Here is a tiny trained network, its code and every weight. The questions are about switching its units off for an input and a class, where a switched-off unit gives its printed mean instead of its output.

import numpy as np


def w(rows, s, z=0):
    codes = np.array(rows[::2]) - 128.0
    scale = np.full(codes.shape[1], s)
    scale[-1] = z or s
    return codes * scale


def f(y):
    return y / 2 * (1 + np.tanh(0.7978845608 * (y + 0.044715 * y**3)))


def log_softmax(a):
    a = a - a.max(-1, keepdims=True)
    return a - np.log(np.exp(a).sum(-1, keepdims=True))


def net(x, mask):
    res = np.array(x, float).reshape(1, 3) / 4 @ E
    y = f(res @ A[0][:, :-1].T + A[0][:, -1])
    res = res + np.where(mask, y, B[0][:, -1]) @ B[0][:, :-1]
    return log_softmax(res[-1] @ U[:, :-1].T + U[:, -1])


A, B = {}, {}
E = w([
[157,139,1,207],'x0',
[206,110,211,199],'x1',
[216,186,103,83],'x2',
],0.0074)
A[0] = w([
[169,129,179,195,152],'N0',
[149,78,115,97,31],'N1',
[191,138,193,211,75],'N2',
[138,120,63,206,86],'N3',
[157,113,31,227,89],'N4',
[203,166,100,57,93],'N5',
[126,155,126,137,75],'N6',
[133,98,137,152,85],'N7',
[109,155,202,104,85],'N8',
[158,140,106,216,89],'N9',
[4,116,150,210,77],'N10',
[125,151,89,189,97],'N11',
[48,159,48,33,81],'N12',
[144,123,192,110,124],'N13',
[120,107,160,89,70],'N14',
[232,160,118,42,86],'N15',
[231,156,107,73,86],'N16',
[170,136,120,130,65],'N17',
[111,141,155,96,102],'N18',
[115,121,189,89,86],'N19',
[112,136,170,143,65],'N20',
[63,89,161,217,83],'N21',
[174,126,109,119,86],'N22',
[116,118,219,59,98],'N23',
[186,155,159,155,97],'N24',
[147,130,89,103,113],'N25',
[137,115,159,81,67],'N26',
[138,157,127,136,255],'N27',
[156,118,122,107,40],'N28',
[117,158,126,115,60],'N29',
[183,124,176,186,76],'N30',
],0.012,0.0066)
B[0] = w([
[128,74,105,110,206],'N0',
[147,154,94,161,102],'N1',
[154,98,37,139,199],'N2',
[137,189,119,114,195],'N3',
[128,204,133,90,244],'N4',
[118,127,142,178,195],'N5',
[130,141,107,145,110],'N6',
[124,128,105,146,120],'N7',
[121,179,103,116,184],'N8',
[143,169,94,105,172],'N9',
[109,119,161,214,215],'N10',
[140,164,123,121,164],'N11',
[179,93,2,144,253],'N12',
[135,154,108,108,187],'N13',
[143,167,107,136,143],'N14',
[116,138,149,189,209],'N15',
[113,129,145,189,199],'N16',
[127,143,103,153,124],'N17',
[141,152,115,119,146],'N18',
[131,174,114,119,182],'N19',
[131,147,98,141,129],'N20',
[126,129,127,211,191],'N21',
[126,141,117,151,133],'N22',
[139,195,134,96,241],'N23',
[122,112,101,153,160],'N24',
[123,126,124,128,149],'N25',
[135,169,98,140,139],'N26',
[105,88,205,79,235],'N27',
[139,150,98,161,107],'N28',
[132,136,103,138,110],'N29',
[138,110,67,140,172],'N30',
],0.041,0.0063)
U = w([
[153,197,140,77,130],'0',
[181,20,44,117,137],'1',
[108,110,187,254,6],'2',
[122,31,205,20,248],'3',
],0.0098,0.0022)

Each question gives the input, the list of numbers given to net, and the class t.
The units are the neurons (one row each of A and B). Each row of codes is followed by its name. A weight is (code - 128) times the scale printed after its matrix; where a second scale follows, it is the last column's (A, B and U).
mask holds one flag per neuron, in row order. A switched-off neuron (its flag False) gives its mean, the last column of its row in B, instead of its output. The means were averaged over made-up inputs and are rounded, as every weight is.
A unit's drop is (log p(t) with every unit on - log p(t) with that unit switched off) / (log p(t) with every unit on - log p(t) with every unit switched off).
The circuit of an input: a set's keep is (log p(t) with only the set's units on - log p(t) with every unit switched off) / (log p(t) with every unit on - log p(t) with every unit switched off). Starting from the 12 units with the biggest drops (on a tie, the unit counted first), units are removed one at a time, each time the one whose removal leaves the highest keep (on an exact tie, the one counted first), for as long as the keep stays at least 0.8.
units of the circuit, in order: the units of the circuit, biggest drop first
top k neurons: the k neurons with the biggest drops, biggest first
drop of u: that unit's drop, to one decimal
input [7,6,-4], class 0: top 3 neurons => N4, N3, N12
input [3,-5,-6], class 2: units of the circuit, in order => N10
input [-4,-6,7], class 2: top 3 neurons => N15, N5, N16
input [6,0,8], class 2: top 3 neurons => N16, N15, N5
input [4,5,0], class 1: top 2 neurons => N2, N23
input [6,-1,8], class 2: top 3 neurons => N16, N15, N5
input [7,-3,8], class 2: top 4 neurons => N16, N5, N15, N23
input [1,-6,6], class 1: top 2 neurons => N12, N10
input [1,-5,-5], class 1: top 4 neurons => N12, N15, N16, N5
input [8,8,3], class 0: top 2 neurons => N4, N3
input [6,8,2], class 1: top 2 neurons => N2, N0
input [8,8,-8], class 0: top 4 neurons => N4, N3, N9, N12
input [1,3,-2], class 3: drop of N12 => 0.7
input [1,-5,0], class 1: drop of N12 => 1.4
input [8,5,-2], class 0: units of the circuit, in order => N4
input [-4,7,6], class 1: drop of N2 => 1.2
